Below is a small trained network, with its code and all its weights. Each question gives an input and a class and asks what happens when units are switched off, that is, made to give their printed mean instead of their output.

import numpy as np


def w(rows, s, z=0):
    codes = np.array(rows[::2]) - 128.0
    scale = np.full(codes.shape[1], s)
    scale[-1] = z or s
    return codes * scale


def norm(h):
    return h / np.sqrt((h * h).mean(-1, keepdims=True) + 1e-5)


def f(y):
    return np.maximum(y, 0)


def log_softmax(a):
    a = a - a.max(-1, keepdims=True)
    return a - np.log(np.exp(a).sum(-1, keepdims=True))


def net(x, mask):
    res = np.array(x, float).reshape(1, 4) / 4 @ E
    u = 0
    for l in range(3):
        y = f(norm(res) @ A[l][:, :-1].T + A[l][:, -1])
        res = res + np.where(mask[u : u + 7], y, B[l][:, -1]) @ B[l][:, :-1]
        u += 7
    return log_softmax(norm(res)[-1] @ U[:, :-1].T + U[:, -1])


A, B = {}, {}
E = w([
[174,232,115,196,116,78,65],'x0',
[44,62,168,184,202,66,140],'x1',
[160,127,227,2,112,47,106],'x2',
[141,138,54,82,149,118,28],'x3',
],0.0068)
A[0] = w([
[102,75,140,54,108,104,72,236],'0.n1',
[86,105,100,122,42,115,167,84],'0.n2',
[127,26,2,132,170,216,220,247],'0.n3',
[77,85,144,175,146,99,123,213],'0.n4',
[132,140,101,178,101,128,196,195],'0.n5',
[146,69,147,147,169,138,118,120],'0.n6',
[105,118,157,59,115,169,152,148],'0.n7',
],0.0079,0.0012)
B[0] = w([
[101,93,108,91,168,162,142,197],'0.n1',
[127,186,77,255,52,76,149,152],'0.n2',
[152,204,179,73,83,60,56,254],'0.n3',
[160,148,110,112,109,146,114,192],'0.n4',
[187,111,126,10,246,163,141,183],'0.n5',
[184,158,106,126,104,134,187,159],'0.n6',
[61,115,141,198,149,216,70,184],'0.n7',
],0.0087,0.007)
A[1] = w([
[143,172,200,153,191,141,97,207],'1.n1',
[99,136,91,93,108,116,101,192],'1.n2',
[106,246,255,97,92,19,118,76],'1.n3',
[119,73,251,118,132,149,181,124],'1.n4',
[174,80,221,142,129,226,137,228],'1.n5',
[170,49,138,162,87,111,145,6],'1.n6',
[129,170,139,98,130,237,57,147],'1.n7',
],0.0082,0.0016)
B[1] = w([
[157,158,126,59,122,130,153,198],'1.n1',
[74,53,8,100,187,146,163,172],'1.n2',
[122,166,78,124,78,140,206,254],'1.n3',
[115,127,128,167,79,189,122,193],'1.n4',
[119,104,156,124,120,54,124,184],'1.n5',
[113,255,154,205,63,86,81,130],'1.n6',
[83,64,157,173,150,80,216,224],'1.n7',
],0.0071,0.0092)
A[2] = w([
[127,83,237,139,83,122,104,5],'2.n1',
[198,152,148,76,151,75,111,137],'2.n2',
[169,194,168,127,181,184,195,181],'2.n3',
[179,202,44,177,169,142,128,180],'2.n4',
[176,134,103,25,97,35,114,74],'2.n5',
[177,84,255,143,51,139,80,99],'2.n6',
[52,160,52,91,111,110,174,113],'2.n7',
],0.008,0.0022)
B[2] = w([
[182,178,138,211,104,35,77,157],'2.n1',
[62,117,123,138,197,160,98,177],'2.n2',
[111,108,229,38,141,124,125,219],'2.n3',
[162,52,135,141,151,125,141,246],'2.n4',
[87,138,97,184,96,171,119,220],'2.n5',
[119,106,12,157,122,118,116,159],'2.n6',
[149,188,148,139,143,143,83,253],'2.n7',
],0.011,0.0071)
U = w([
[142,216,195,44,48,98,184,105],'0',
[119,42,175,42,186,139,119,254],'1',
[57,190,13,164,143,186,49,104],'2',
[254,61,58,192,223,109,71,40],'3',
[82,66,116,234,18,52,122,47],'4',
],0.0087,0.0035)

Each question gives the input, the list of numbers given to net, and the class t.
The units are the neurons (one row each of A and B). Each row of codes is followed by its name. A weight is (code - 128) times the scale printed after its matrix; where a second scale follows, it is the last column's (A, B and U).
mask holds one flag per neuron, layer by layer. A switched-off neuron (its flag False) gives its mean, the last column of its row in B, instead of its output. The means were averaged over made-up inputs and are rounded, as every weight is.
A unit's drop is (log p(t) with every unit on - log p(t) with that unit switched off) / (log p(t) with every unit on - log p(t) with every unit switched off).
The circuit of an input: a set's keep is (log p(t) with only the set's units on - log p(t) with every unit switched off) / (log p(t) with every unit on - log p(t) with every unit switched off). Starting from the 12 units with the biggest drops (on a tie, the unit counted first), units are removed one at a time, each time the one whose removal leaves the highest keep (on an exact tie, the one counted first), for as long as the keep stays at least 0.8.
circuit, biggest first: the units of the circuit, biggest drop first
unit that matters most: the unit with the biggest drop
top k neurons: the k neurons with the biggest drops, biggest first
k most important neurons of layer l: the k neurons of layer l with the biggest drops, biggest first
input [4,5,-1,7], class 3: circuit, biggest first -> (0.n3 2.n4)
input [5,0,-8,-1], class 1: unit that matters most -> 0.n5
input [-8,3,-2,7], class 2: circuit, biggest first -> (0.n3 2.n5)
input [-8,1,-1,8], class 2: 3 most important neurons of layer 0 -> (0.n3 0.n5 0.n6)
input [2,4,-6,-5], class 1: circuit, biggest first -> (0.n5 2.n3)
input [-1,8,8,-3], class 4: 2 most important neurons of layer 2 -> (2.n1 2.n6)
input [7,8,6,1], class 2: circuit, biggest first -> (2.n5 1.n7 2.n2)
input [7,-5,-2,2], class 3: top 2 neurons -> (0.n3 2.n4)
input [-8,0,1,-2], class 4: top 2 neurons -> (0.n7 2.n3)
input [-5,-3,1,-4], class 4: circuit, biggest first -> (0.n7 1.n5 2.n1)
input [6,5,-3,-3], class 1: top 2 neurons -> (2.n3 0.n3)
input [1,-5,-6,-1], class 1: top 3 neurons -> (0.n5 2.n3 2.n4)
input [2,7,-8,-3], class 1: top 2 neurons -> (0.n5 2.n3)
input [-6,0,0,0], class 0: circuit, biggest first -> (0.n3)
input [5,-1,-8,-7], class 1: circuit, biggest first -> (0.n5 2.n3)
input [2,5,-3,-8], class 1: 3 most important neurons of layer 0 -> (0.n5 0.n3 0.n4)
input [1,1,-7,5], class 3: top 2 neurons -> (2.n4 1.n5)
input [8,-2,-6,-8], class 1: top 2 neurons -> (2.n3 0.n5)
input [1,4,-7,6], class 3: top 2 neurons -> (2.n4 1.n5)
input [8,1,5,8], class 2: unit that matters most -> 2.n5
input [5,-5,0,5], class 3: top 4 neurons -> (0.n3 2.n4 1.n5 1.n1)
input [-3,-4,8,-1], class 4: top 2 neurons -> (2.n1 0.n5)
input [-1,0,-8,-2], class 0: top 4 neurons -> (0.n3 1.n3 2.n3 0.n1)
input [-2,2,-2,-6], class 0: top 2 neurons -> (0.n3 1.n3)
input [3,-8,-3,4], class 3: top 2 neurons -> (0.n3 2.n4)
input [-2,-1,2,-7], class 4: 2 most important neurons of layer 0 -> (0.n3 0.n7)
